Below are the code and all the weights of a small trained network. Each question names an input and a class and asks about switching units off, where a switched-off unit gives its printed mean instead of its output.

import numpy as np


def w(rows, s, z=0):
    codes = np.array(rows[::2]) - 128.0
    scale = np.full(codes.shape[1], s)
    scale[-1] = z or s
    return codes * scale


def norm(h):
    return h / np.sqrt((h * h).mean(-1, keepdims=True) + 1e-5)


def f(y):
    return y / 2 * (1 + np.tanh(0.7978845608 * (y + 0.044715 * y**3)))


def log_softmax(a):
    a = a - a.max(-1, keepdims=True)
    return a - np.log(np.exp(a).sum(-1, keepdims=True))


def net(x, mask):
    res = np.array(x, float).reshape(1, 5) / 4 @ E
    u = 0
    for l in range(2):
        y = f(norm(res) @ A[l][:, :-1].T + A[l][:, -1])
        res = res + np.where(mask[u : u + 11], y, B[l][:, -1]) @ B[l][:, :-1]
        u += 11
    return log_softmax(norm(res)[-1] @ U[:, :-1].T + U[:, -1])


A, B = {}, {}
E = w([
[141,164,124,121,143,127,128,133,154],'x0',
[183,49,193,120,221,86,59,172,102],'x1',
[33,155,200,88,192,104,255,186,62],'x2',
[142,71,118,69,123,59,171,135,200],'x3',
[122,106,226,66,65,155,107,84,128],'x4',
],0.0083)
A[0] = w([
[124,164,81,137,23,127,145,93,156,58],'0.n1',
[145,133,195,82,69,150,96,100,157,15],'0.n2',
[117,169,133,169,101,159,51,120,83,48],'0.n3',
[125,73,95,106,96,90,162,123,173,37],'0.n4',
[151,107,115,130,122,130,72,133,148,91],'0.n5',
[148,106,4,142,170,117,124,120,115,37],'0.n6',
[121,151,157,110,131,126,158,154,135,178],'0.n7',
[122,143,116,150,137,162,107,114,83,52],'0.n8',
[170,106,163,130,169,95,54,115,133,137],'0.n9',
[152,122,66,133,61,143,58,123,173,5],'0.n10',
[140,71,92,85,101,76,127,119,194,60],'0.n11',
],0.014,0.0032)
B[0] = w([
[106,28,66,55,167,159,83,198,131,244],'0.n1',
[97,133,203,173,7,78,65,176,135,195],'0.n2',
[206,219,172,90,172,136,125,139,140,198],'0.n3',
[150,226,170,131,186,179,126,134,135,182],'0.n4',
[133,86,112,125,172,68,164,114,84,194],'0.n5',
[74,142,202,164,36,99,72,159,156,209],'0.n6',
[118,95,158,127,138,125,151,92,84,172],'0.n7',
[159,163,174,85,135,133,124,119,206,154],'0.n8',
[91,63,63,78,149,176,105,151,141,230],'0.n9',
[108,137,98,158,140,82,209,20,75,254],'0.n10',
[191,199,169,114,168,151,111,125,139,214],'0.n11',
],0.017,0.0095)
A[1] = w([
[145,140,133,154,90,110,112,188,149,50],'1.n1',
[92,105,157,138,138,128,254,57,54,136],'1.n2',
[123,67,57,100,133,205,106,182,159,75],'1.n3',
[196,99,72,181,114,117,139,63,134,23],'1.n4',
[95,168,62,79,51,197,191,149,124,83],'1.n5',
[96,129,159,205,68,85,96,157,154,85],'1.n6',
[94,157,106,235,112,96,155,199,176,34],'1.n7',
[227,193,168,133,134,172,148,136,170,4],'1.n8',
[149,136,103,111,193,123,158,131,163,209],'1.n9',
[125,123,138,93,125,123,92,131,118,170],'1.n10',
[147,171,173,154,97,126,162,108,126,147],'1.n11',
],0.015,0.002)
B[1] = w([
[121,115,187,134,74,120,123,83,56,146],'1.n1',
[181,170,37,147,71,82,118,25,146,246],'1.n2',
[118,5,84,175,219,143,162,129,114,212],'1.n3',
[83,173,69,110,70,99,232,74,129,167],'1.n4',
[125,41,156,144,252,139,88,191,131,160],'1.n5',
[157,98,190,150,8,73,81,189,86,176],'1.n6',
[106,119,211,72,18,160,79,175,152,152],'1.n7',
[182,224,187,103,207,197,188,122,130,192],'1.n8',
[95,138,187,143,40,190,100,165,139,194],'1.n9',
[85,199,41,232,139,163,207,188,200,181],'1.n10',
[88,84,66,108,163,135,109,175,152,158],'1.n11',
],0.012,0.011)
U = w([
[150,125,39,134,135,85,188,19,104,238],'0',
[120,5,69,141,230,183,145,166,126,169],'1',
[187,204,163,108,201,198,166,128,140,2],'2',
[131,97,171,151,52,103,102,169,107,74],'3',
],0.013,0.001)

Each question gives the input, the list of numbers given to net, and the class t.
The units are the neurons (one row each of A and B). Each row of codes is followed by its name. A weight is (code - 128) times the scale printed after its matrix; where a second scale follows, it is the last column's (A, B and U).
mask holds one flag per neuron, layer by layer. A switched-off neuron (its flag False) gives its mean, the last column of its row in B, instead of its output. The means were averaged over made-up inputs and are rounded, as every weight is.
A unit's drop is (log p(t) with every unit on - log p(t) with that unit switched off) / (log p(t) with every unit on - log p(t) with every unit switched off).
The circuit of an input: a set's keep is (log p(t) with only the set's units on - log p(t) with every unit switched off) / (log p(t) with every unit on - log p(t) with every unit switched off). Starting from the 12 units with the biggest drops (on a tie, the unit counted first), units are removed one at a time, each time the one whose removal leaves the highest keep (on an exact tie, the one counted first), for as long as the keep stays at least 0.8.
circuit, biggest first: the units of the circuit, biggest drop first
unit that matters most: the unit with the biggest drop
k most important neurons: the k neurons with the biggest drops, biggest first
top k neurons in layer l: the k neurons of layer l with the biggest drops, biggest first
input [8,5,0,1,-8], class 3: circuit, biggest first -> 0.n6
input [-2,5,-7,-7,-5], class 0: 4 most important neurons -> 0.n10; 0.n1; 0.n11; 0.n4
input [1,3,6,6,8], class 3: 4 most important neurons -> 0.n2; 0.n10; 0.n3; 0.n5
input [-8,-8,-2,-8,-6], class 1: 3 most important neurons -> 0.n1; 0.n11; 0.n4
input [-2,-3,-6,-7,6], class 2: 3 most important neurons -> 0.n3; 0.n6; 0.n8
input [-1,-4,4,-2,6], class 3: 2 most important neurons -> 0.n2; 0.n10
input [-2,-4,5,6,-2], class 2: top 3 neurons in layer 0 -> 0.n4; 0.n10; 0.n5
input [0,-6,4,-6,-1], class 1: 2 most important neurons -> 0.n10; 0.n11
input [6,-6,-5,2,0], class 1: 3 most important neurons -> 0.n1; 0.n7; 1.n3
input [4,6,-8,-1,-4], class 0: 2 most important neurons -> 0.n10; 0.n1
input [-1,7,6,3,8], class 3: top 4 neurons in layer 0 -> 0.n1; 0.n10; 0.n2; 0.n5
input [5,-7,-3,6,-7], class 1: top 3 neurons in layer 0 -> 0.n1; 0.n2; 0.n3
input [-3,-8,-3,8,-6], class 1: 2 most important neurons -> 0.n1; 0.n3
input [-5,4,-8,-8,-3], class 0: circuit, biggest first -> 0.n10
input [4,-7,6,5,-8], class 3: 2 most important neurons -> 0.n9; 0.n10
input [-7,5,-5,-6,-5], class 2: 2 most important neurons -> 0.n3; 0.n1
input [-8,6,-6,-5,1], class 0: 3 most important neurons -> 0.n10; 0.n1; 0.n5
input [0,5,6,0,-8], class 3: top 2 neurons in layer 0 -> 0.n1; 0.n10
input [-7,3,-7,-8,-5], class 2: top 2 neurons in layer 0 -> 0.n3; 0.n8
input [-3,-1,-3,-4,-8], class 3: unit that matters most -> 0.n6
input [3,2,-7,8,-1], class 2: top 2 neurons in layer 0 -> 0.n11; 0.n4
input [7,2,4,5,-4], class 2: circuit, biggest first -> 0.n10; 0.n1
input [-5,-6,1,5,8], class 3: top 2 neurons in layer 0 -> 0.n2; 0.n9
